Here is a tiny trained network, its code and every weight. The questions are about switching its units off for an input and a class, where a switched-off unit gives its printed mean instead of its output.

import numpy as np


def w(rows, s, z=0):
    codes = np.array(rows[::2]) - 128.0
    scale = np.full(codes.shape[1], s)
    scale[-1] = z or s
    return codes * scale


def f(y):
    return y / 2 * (1 + np.tanh(0.7978845608 * (y + 0.044715 * y**3)))


def log_softmax(a):
    a = a - a.max(-1, keepdims=True)
    return a - np.log(np.exp(a).sum(-1, keepdims=True))


def net(x, mask):
    res = np.array(x, float).reshape(1, 8) / 4 @ E
    y = f(res @ A[0][:, :-1].T + A[0][:, -1])
    res = res + np.where(mask, y, B[0][:, -1]) @ B[0][:, :-1]
    return log_softmax(res[-1] @ U[:, :-1].T + U[:, -1])


A, B = {}, {}
E = w([
[132,136,130,132,123],'x0',
[158,130,136,150,114],'x1',
[104,63,9,182,106],'x2',
[115,115,117,126,133],'x3',
[62,209,185,255,209],'x4',
[131,125,127,132,130],'x5',
[117,127,125,122,135],'x6',
[51,100,200,158,32],'x7',
],0.0068)
A[0] = w([
[109,48,180,167,102,37],'n1',
[113,103,255,131,46,118],'n2',
[64,96,206,119,67,135],'n3',
[189,71,127,92,71,56],'n4',
[118,177,135,209,125,78],'n5',
[155,116,102,41,61,78],'n6',
[88,68,140,173,70,82],'n7',
[203,108,99,118,226,77],'n8',
[125,159,75,84,176,94],'n9',
[84,104,63,164,75,79],'n10',
[33,64,78,111,182,195],'n11',
[106,199,196,149,164,87],'n12',
[106,32,64,230,64,149],'n13',
[168,88,114,79,94,4],'n14',
[167,73,125,69,64,66],'n15',
[78,124,130,225,179,67],'n16',
[149,62,121,61,74,50],'n17',
[196,106,142,136,170,136],'n18',
[7,120,106,117,45,110],'n19',
[163,93,132,106,216,90],'n20',
],0.0086,0.0046)
B[0] = w([
[90,226,48,212,104,135],'n1',
[176,196,31,16,192,253],'n2',
[196,195,1,29,156,227],'n3',
[59,108,149,210,110,191],'n4',
[50,66,189,173,107,185],'n5',
[45,103,187,159,119,223],'n6',
[122,168,103,102,217,165],'n7',
[120,213,38,69,184,218],'n8',
[154,154,82,140,191,165],'n9',
[203,170,111,70,190,165],'n10',
[186,68,188,135,18,205],'n11',
[112,107,213,151,154,242],'n12',
[222,164,150,33,199,255],'n13',
[15,158,147,196,162,156],'n14',
[29,75,165,223,119,210],'n15',
[54,103,205,168,104,213],'n16',
[11,72,185,199,154,203],'n17',
[193,167,54,75,179,173],'n18',
[133,153,86,81,207,200],'n19',
[169,230,38,125,146,169],'n20',
],0.0066,0.0043)
U = w([
[111,204,77,95,180,108],'0',
[1,85,221,230,110,31],'1',
[167,132,162,77,152,182],'2',
[148,104,181,108,122,255],'3',
],0.0068,0.0033)

Each question gives the input, the list of numbers given to net, and the class t.
The units are the neurons (one row each of A and B). Each row of codes is followed by its name. A weight is (code - 128) times the scale printed after its matrix; where a second scale follows, it is the last column's (A, B and U).
mask holds one flag per neuron, in row order. A switched-off neuron (its flag False) gives its mean, the last column of its row in B, instead of its output. The means were averaged over made-up inputs and are rounded, as every weight is.
A unit's drop is (log p(t) with every unit on - log p(t) with that unit switched off) / (log p(t) with every unit on - log p(t) with every unit switched off).
The circuit of an input: a set's keep is (log p(t) with only the set's units on - log p(t) with every unit switched off) / (log p(t) with every unit on - log p(t) with every unit switched off). Starting from the 12 units with the biggest drops (on a tie, the unit counted first), units are removed one at a time, each time the one whose removal leaves the highest keep (on an exact tie, the one counted first), for as long as the keep stays at least 0.8.
units of the circuit, in order: the units of the circuit, biggest drop first
most important unit: the unit with the biggest drop
k most important neurons: the k neurons with the biggest drops, biggest first
drop when u is switched off: that unit's drop, to one decimal
input [0,-4,8,8,1,0,-4,1], class 2: 3 most important neurons => [n13 n11 n10]
input [-8,2,-7,-6,-6,-3,-1,7], class 0: units of the circuit, in order => [n2 n3]
input [6,-2,2,2,1,-5,0,6], class 0: units of the circuit, in order => [n3 n19]
input [1,-5,8,8,3,-2,-2,-4], class 2: most important unit => n11
input [-1,2,7,-2,0,-4,2,3], class 2: units of the circuit, in order => [n13 n11 n10]
input [6,6,-4,-7,-8,-8,6,8], class 0: 2 most important neurons => [n2 n3]
input [-1,-8,0,0,0,6,2,7], class 0: units of the circuit, in order => [n3 n2]
input [-6,8,7,0,6,-8,-3,3], class 2: 4 most important neurons => [n13 n10 n15 n17]
input [3,1,-5,2,5,-8,-2,-1], class 1: 2 most important neurons => [n13 n12]
input [0,4,7,6,-7,-6,0,5], class 1: 4 most important neurons => [n17 n15 n4 n6]
input [5,1,1,-1,5,4,-5,-3], class 1: 2 most important neurons => [n2 n3]
input [0,3,-3,-5,-3,-8,-6,5], class 0: 3 most important neurons => [n2 n3 n11]
input [6,2,5,-1,8,4,7,-7], class 1: 2 most important neurons => [n16 n5]
input [-8,-5,-6,-3,-7,6,-5,7], class 0: most important neuron => [n2]
input [7,2,-5,-1,4,-6,2,5], class 0: 3 most important neurons => [n2 n3 n11]
input [-2,-2,2,-2,-2,2,8,8], class 0: drop when n2 is switched off => 0.1
input [5,6,8,-2,-8,5,-4,-6], class 1: drop when n6 is switched off => 0.2
input [7,2,2,5,-3,-7,3,6], class 0: drop when n3 is switched off => 0.2
